Below is a small trained network, with its code and all its weights. Each question gives an input and a target symbol and asks what happens when units are switched off, that is, made to give their printed mean instead of their output.

import numpy as np


def w(rows, s, z=0):
    codes = np.array(rows[::2]) - 128.0
    scale = np.full(codes.shape[1], s)
    scale[-1] = z or s
    return codes * scale


def norm(h):
    return h / np.sqrt((h * h).mean(-1, keepdims=True) + 1e-5)


def f(y):
    return np.maximum(y, 0)


def softmax(a):
    e = np.exp(a - a.max(-1, keepdims=True))
    return e / e.sum(-1, keepdims=True)


def log_softmax(a):
    a = a - a.max(-1, keepdims=True)
    return a - np.log(np.exp(a).sum(-1, keepdims=True))


def net(x, mask):
    ids = ['βδεζηθμπστψω'.index(c) for c in x.split()]
    T = len(ids)
    res = E[ids] + P[:T]
    r = norm(res)
    for j in range(3):
        rows = slice(4 * j, 4 * j + 4)
        q, k, v = (r @ M[0][rows].T for M in (Q, K, V))
        z = softmax(np.where(np.tri(T) > 0, q @ k.T / 4**0.5, -1e9)) @ v
        o = O[0][rows]
        res = res + np.where(mask[j], z, o[:, -1]) @ o[:, :-1]
    y = f(norm(res) @ A[0][:, :-1].T + A[0][:, -1])
    res = res + np.where(mask[3:7], y, B[0][:, -1]) @ B[0][:, :-1]
    return log_softmax(norm(res)[-1] @ U[:, :-1].T + U[:, -1])


Q, K, V, O, A, B = {}, {}, {}, {}, {}, {}
E = w([
[107,161,163],'β',
[61,110,87],'δ',
[125,135,177],'ε',
[83,187,100],'ζ',
[98,64,179],'η',
[113,181,21],'θ',
[140,151,56],'μ',
[27,50,221],'π',
[120,216,12],'σ',
[160,183,129],'τ',
[126,114,105],'ψ',
[179,140,47],'ω',
],0.011)
P = w([
[148,117,132],'0',
[17,163,62],'1',
[10,216,89],'2',
[32,186,90],'3',
[19,166,84],'4',
[30,165,96],'5',
[118,224,135],'6',
[50,152,78],'7',
[57,145,96],'8',
[71,171,125],'9',
],0.011)
Q[0] = w([
[85,209,89],'H1',
[82,163,103],'H1',
[73,122,103],'H1',
[146,238,124],'H1',
[99,90,99],'H2',
[86,170,116],'H2',
[27,177,121],'H2',
[95,100,147],'H2',
[161,162,18],'H3',
[57,208,20],'H3',
[99,84,152],'H3',
[39,84,247],'H3',
],0.013)
K[0] = w([
[179,84,197],'H1',
[187,88,104],'H1',
[197,139,122],'H1',
[139,84,137],'H1',
[149,131,129],'H2',
[188,40,171],'H2',
[254,83,124],'H2',
[80,57,140],'H2',
[208,162,60],'H3',
[210,71,115],'H3',
[83,104,115],'H3',
[78,104,233],'H3',
],0.012)
V[0] = w([
[174,72,132],'H1',
[170,59,209],'H1',
[114,179,81],'H1',
[41,78,149],'H1',
[217,105,219],'H2',
[102,223,187],'H2',
[81,31,77],'H2',
[199,158,41],'H2',
[174,105,82],'H3',
[135,59,190],'H3',
[133,7,120],'H3',
[155,105,136],'H3',
],0.011)
O[0] = w([
[148,109,113,81],'H1',
[118,46,49,88],'H1',
[150,169,200,143],'H1',
[131,212,2,204],'H1',
[130,26,154,87],'H2',
[6,128,190,119],'H2',
[169,138,58,158],'H2',
[207,212,214,120],'H2',
[90,144,117,90],'H3',
[200,121,148,4],'H3',
[186,122,119,52],'H3',
[174,106,144,61],'H3',
],0.0087,0.0025)
A[0] = w([
[194,83,58,69],'N1',
[94,125,206,97],'N2',
[171,101,98,54],'N3',
[146,131,254,255],'N4',
],0.0076,0.006)
B[0] = w([
[121,157,74,157],'N1',
[164,178,76,161],'N2',
[136,186,137,132],'N3',
[205,2,98,254],'N4',
],0.0093,0.0058)
U = w([
[37,77,132,254],'β',
[107,166,91,145],'δ',
[59,50,98,138],'ε',
[66,174,148,109],'ζ',
[127,50,27,148],'η',
[124,184,156,121],'θ',
[169,171,169,128],'μ',
[76,95,14,162],'π',
[163,144,141,12],'σ',
[73,45,255,168],'τ',
[236,148,16,67],'ψ',
[189,129,172,166],'ω',
],0.01,0.0049)

Each question gives the input, a string of symbols that net reads in full, and the target symbol t.
The units are the heads (4 rows each of Q, K, V and O) and the neurons (one row each of A and B). Each row of codes is followed by its name. A weight is (code - 128) times the scale printed after its matrix; where a second scale follows, it is the last column's (O, A, B and U).
mask holds one flag per unit, heads first, then neurons. A switched-off unit (its flag False) gives its mean, the last column of its rows in O or B, instead of its output. The means were averaged over made-up inputs and are rounded, as every weight is.
A unit's drop is (log p(t) with every unit on - log p(t) with that unit switched off) / (log p(t) with every unit on - log p(t) with every unit switched off).
The circuit of an input: a set's keep is (log p(t) with only the set's units on - log p(t) with every unit switched off) / (log p(t) with every unit on - log p(t) with every unit switched off). Starting from all 7 units, units are removed one at a time, each time the one whose removal leaves the highest keep (on an exact tie, the one counted first), for as long as the keep stays at least 0.8.
units of the circuit, in order: the units of the circuit, biggest drop first
heads that matter: for each layer, one digit per head in row order, 1 if its drop is at least 0.15 and else 0, layers parted by /
drop of u: that unit's drop, to one decimal
input ψ β μ, target ψ: units of the circuit, in order : [H2]
input τ ψ τ β δ, target τ: heads that matter : 110
input ψ η π, target ψ: heads that matter : 010
input τ ε θ θ β η, target τ: heads that matter : 010
input τ π ε δ ζ τ ε θ η, target τ: heads that matter : 110
input τ δ β μ τ β π ω τ θ, target τ: heads that matter : 110
input ψ ψ ω θ β ε, target ψ: heads that matter : 010
input ψ ω π π π η, target ψ: heads that matter : 010
input π τ δ π ψ ε η, target π: heads that matter : 110
input β σ τ ε δ β η τ β σ, target β: heads that matter : 010
input π ψ ζ π, target π: units of the circuit, in order : [H1 H3]
input ψ β ψ ω ψ β, target ψ: drop of H2 : 1.1
input β η ψ ζ π ζ ω μ, target β: drop of H2 : 0.2
input ψ π β θ θ ζ τ δ ψ μ, target ψ: drop of H2 : 0.4
input τ β ψ δ, target τ: units of the circuit, in order : [H1]
input τ ζ ε μ ε θ ψ ε τ, target τ: heads that matter : 000
